Below are the code and all the weights of a small trained network. Each question names an input and a class and asks about switching units off, where a switched-off unit gives its printed mean instead of its output.

import numpy as np


def w(rows, s, z=0):
    codes = np.array(rows[::2]) - 128.0
    scale = np.full(codes.shape[1], s)
    scale[-1] = z or s
    return codes * scale


def norm(h):
    return h / np.sqrt((h * h).mean(-1, keepdims=True) + 1e-5)


def f(y):
    return y / 2 * (1 + np.tanh(0.7978845608 * (y + 0.044715 * y**3)))


def log_softmax(a):
    a = a - a.max(-1, keepdims=True)
    return a - np.log(np.exp(a).sum(-1, keepdims=True))


def net(x, mask):
    res = np.array(x, float).reshape(1, 7) / 4 @ E
    u = 0
    for l in range(2):
        y = f(norm(res) @ A[l][:, :-1].T + A[l][:, -1])
        res = res + np.where(mask[u : u + 4], y, B[l][:, -1]) @ B[l][:, :-1]
        u += 4
    return log_softmax(norm(res)[-1] @ U[:, :-1].T + U[:, -1])


A, B = {}, {}
E = w([
[125,119,118,119,131,132,134,115],'x0',
[133,125,117,121,121,118,122,124],'x1',
[183,111,173,78,120,218,46,40],'x2',
[155,147,2,133,220,177,105,134],'x3',
[221,116,120,177,116,119,195,83],'x4',
[99,225,161,123,246,17,93,14],'x5',
[87,188,127,57,88,162,198,99],'x6',
],0.0042)
A[0] = w([
[254,132,97,190,85,127,225,74,95],'L0N1',
[175,61,56,155,183,81,58,157,59],'L0N2',
[97,231,67,40,94,193,234,76,96],'L0N3',
[148,182,7,126,193,196,114,138,2],'L0N4',
],0.0066,0.003)
B[0] = w([
[80,101,162,45,213,149,122,115,223],'L0N1',
[136,115,177,172,126,126,124,137,185],'L0N2',
[173,89,159,215,160,106,65,167,255],'L0N3',
[90,147,232,60,11,74,170,119,221],'L0N4',
],0.011,0.0038)
A[1] = w([
[106,139,64,146,195,71,251,204,80],'L1N1',
[7,167,120,106,114,185,25,227,119],'L1N2',
[144,255,94,157,171,38,101,9,7],'L1N3',
[153,127,190,93,157,241,63,66,137],'L1N4',
],0.0066,0.0014)
B[1] = w([
[137,223,62,114,92,120,57,86,186],'L1N1',
[169,103,141,84,238,118,186,53,229],'L1N2',
[139,25,107,95,48,255,181,213,253],'L1N3',
[86,226,41,167,112,34,149,166,255],'L1N4',
],0.0074,0.0041)
U = w([
[131,69,75,112,94,255,172,147,160],'0',
[92,150,226,90,33,74,156,108,92],'1',
[119,143,130,120,150,98,126,163,216],'2',
[118,133,135,119,145,98,127,151,220],'3',
[157,118,155,230,155,125,74,138,120],'4',
[93,132,138,56,229,116,138,100,4],'5',
[100,217,31,158,89,103,106,103,29],'6',
],0.0075,0.0033)

Each question gives the input, the list of numbers given to net, and the class t.
The units are the neurons (one row each of A and B). Each row of codes is followed by its name. A weight is (code - 128) times the scale printed after its matrix; where a second scale follows, it is the last column's (A, B and U).
mask holds one flag per neuron, layer by layer. A switched-off neuron (its flag False) gives its mean, the last column of its row in B, instead of its output. The means were averaged over made-up inputs and are rounded, as every weight is.
A unit's drop is (log p(t) with every unit on - log p(t) with that unit switched off) / (log p(t) with every unit on - log p(t) with every unit switched off).
The circuit of an input: a set's keep is (log p(t) with only the set's units on - log p(t) with every unit switched off) / (log p(t) with every unit on - log p(t) with every unit switched off). Starting from all 8 units, units are removed one at a time, each time the one whose removal leaves the highest keep (on an exact tie, the one counted first), for as long as the keep stays at least 0.8.
units of the circuit, in order: the units of the circuit, biggest drop first
k most important neurons: the k neurons with the biggest drops, biggest first
k most important neurons of layer l: the k neurons of layer l with the biggest drops, biggest first
input [0,0,8,4,-1,-3,-5], class 6: units of the circuit, in order -> (L1N4)
input [3,-1,-1,-1,7,3,5], class 5: 2 most important neurons of layer 0 -> (L0N1 L0N2)
input [6,-6,6,-2,7,-6,-4], class 5: units of the circuit, in order -> (L0N1 L1N3)
input [1,-5,-8,-2,-4,1,-7], class 6: units of the circuit, in order -> (L1N1 L0N3)
input [4,4,-7,-2,3,-4,4], class 6: 2 most important neurons -> (L1N1 L0N4)
input [-4,-7,4,1,2,-3,2], class 3: units of the circuit, in order -> (L0N1 L1N4)
input [0,-6,-3,1,-8,0,-7], class 5: 2 most important neurons -> (L1N2 L0N3)
input [8,8,-6,-6,-3,8,-4], class 0: units of the circuit, in order -> (L1N3 L0N4 L0N3 L0N1)
input [5,-1,-4,8,-1,0,-7], class 1: 2 most important neurons -> (L0N4 L0N3)
input [-6,-1,-7,8,1,-7,8], class 1: 2 most important neurons -> (L0N4 L1N3)
input [-4,3,4,6,-3,-6,8], class 4: 3 most important neurons -> (L0N3 L1N3 L0N1)
input [-4,7,7,-3,-5,8,-8], class 0: units of the circuit, in order -> (L1N3 L0N3 L0N4)
input [-6,1,-1,-3,5,8,-7], class 0: 2 most important neurons -> (L1N3 L0N3)
input [0,2,-8,4,3,-3,5], class 6: units of the circuit, in order -> (L1N1)
input [-3,-2,7,-6,8,3,2], class 5: 2 most important neurons -> (L0N1 L0N4)
input [7,2,7,7,8,-3,5], class 5: 4 most important neurons -> (L0N1 L1N3 L1N1 L0N2)
input [2,3,3,-4,2,5,0], class 0: units of the circuit, in order -> (L1N3 L0N4)
input [8,-1,0,-5,3,-1,3], class 2: 2 most important neurons of layer 1 -> (L1N4 L1N2)
input [6,-1,-4,7,-7,-5,5], class 1: 2 most important neurons -> (L0N4 L0N1)
input [6,7,-5,4,-1,7,7], class 0: units of the circuit, in order -> (L1N3)
